Here is a tiny trained network, its code and every weight. The questions are about switching its units off for an input and a class, where a switched-off unit gives its printed mean instead of its output.

import numpy as np


def w(rows, s, z=0):
    codes = np.array(rows[::2]) - 128.0
    scale = np.full(codes.shape[1], s)
    scale[-1] = z or s
    return codes * scale


def f(y):
    return np.maximum(y, 0)


def log_softmax(a):
    a = a - a.max(-1, keepdims=True)
    return a - np.log(np.exp(a).sum(-1, keepdims=True))


def net(x, mask):
    res = np.array(x, float).reshape(1, 3) / 4 @ E
    y = f(res @ A[0][:, :-1].T + A[0][:, -1])
    res = res + np.where(mask, y, B[0][:, -1]) @ B[0][:, :-1]
    return log_softmax(res[-1] @ U[:, :-1].T + U[:, -1])


A, B = {}, {}
E = w([
[109,114,172,195,165,143,49,76,60,171,157],'x0',
[156,192,128,207,157,148,173,194,143,254,122],'x1',
[106,64,171,140,69,231,172,121,106,143,48],'x2',
],0.01)
A[0] = w([
[111,52,187,140,41,187,135,113,125,168,64,5],'N0',
[152,193,68,38,76,105,201,191,169,139,44,169],'N1',
[61,79,123,58,80,102,80,11,125,16,149,30],'N2',
[107,88,170,155,80,204,100,107,141,146,25,56],'N3',
[197,208,98,166,129,149,155,186,202,211,47,162],'N4',
[59,84,176,125,97,220,142,111,120,136,45,39],'N5',
[143,185,87,123,201,2,15,121,181,128,225,71],'N6',
[92,63,101,75,72,95,91,89,152,79,79,190],'N7',
[136,145,161,98,101,153,75,45,72,73,118,65],'N8',
[82,80,164,175,205,142,16,45,24,184,123,126],'N9',
[204,147,208,196,224,178,124,55,91,199,158,107],'N10',
],0.0063,0.003)
B[0] = w([
[147,230,25,89,110,75,83,165,199,175,22,191],'N0',
[175,54,81,93,86,207,172,145,71,2,145,217],'N1',
[123,124,114,231,164,100,165,185,18,211,116,245],'N2',
[173,171,56,147,92,75,113,139,212,187,68,191],'N3',
[89,111,92,199,175,116,159,183,38,99,161,208],'N4',
[148,216,56,100,52,84,41,153,137,160,56,197],'N5',
[169,204,57,55,72,43,90,130,162,208,83,232],'N6',
[66,104,96,200,82,152,212,132,74,123,165,219],'N7',
[157,78,78,155,179,187,161,220,89,198,149,185],'N8',
[198,71,133,56,75,185,176,109,154,34,231,226],'N9',
[150,52,128,166,140,134,175,178,80,67,157,192],'N10',
],0.0069,0.011)
U = w([
[172,209,89,104,55,62,32,133,198,161,52,57],'0',
[201,68,135,106,52,201,149,132,143,36,188,196],'1',
[98,121,136,219,148,135,138,176,46,121,125,8],'2',
[111,131,141,138,109,158,109,119,131,74,134,193],'3',
[2,161,222,110,207,184,14,71,209,105,55,1],'4',
],0.0072,0.0034)

Each question gives the input, the list of numbers given to net, and the class t.
The units are the neurons (one row each of A and B). Each row of codes is followed by its name. A weight is (code - 128) times the scale printed after its matrix; where a second scale follows, it is the last column's (A, B and U).
mask holds one flag per neuron, in row order. A switched-off neuron (its flag False) gives its mean, the last column of its row in B, instead of its output. The means were averaged over made-up inputs and are rounded, as every weight is.
A unit's drop is (log p(t) with every unit on - log p(t) with that unit switched off) / (log p(t) with every unit on - log p(t) with every unit switched off).
The circuit of an input: a set's keep is (log p(t) with only the set's units on - log p(t) with every unit switched off) / (log p(t) with every unit on - log p(t) with every unit switched off). Starting from all 11 units, units are removed one at a time, each time the one whose removal leaves the highest keep (on an exact tie, the one counted first), for as long as the keep stays at least 0.8.
circuit, biggest first: the units of the circuit, biggest drop first
unit that matters most: the unit with the biggest drop
top k neurons: the k neurons with the biggest drops, biggest first
drop when u is switched off: that unit's drop, to one decimal
input [1,-8,5], class 2: top neuron	(N2)
input [-1,-7,5], class 2: top 3 neurons	(N2; N7; N6)
input [-1,-8,-8], class 0: top 2 neurons	(N6; N4)
input [-3,-5,-2], class 2: top 2 neurons	(N2; N9)
input [5,4,-3], class 1: circuit, biggest first	(N9; N2)
input [6,3,7], class 0: top 3 neurons	(N0; N5; N3)
input [7,2,-4], class 1: top 2 neurons	(N9; N10)
input [7,-4,-5], class 1: top 3 neurons	(N9; N0; N5)
input [-4,4,-3], class 1: top 3 neurons	(N2; N1; N0)
input [-7,6,-2], class 1: top 2 neurons	(N1; N2)
input [7,3,5], class 1: top 3 neurons	(N9; N10; N6)
input [2,-8,0], class 2: drop when N9 is switched off	0.0
input [-8,7,8], class 0: drop when N2 is switched off	0.3
input [-6,3,8], class 0: drop when N0 is switched off	0.2
input [-8,8,-5], class 1: unit that matters most	N1
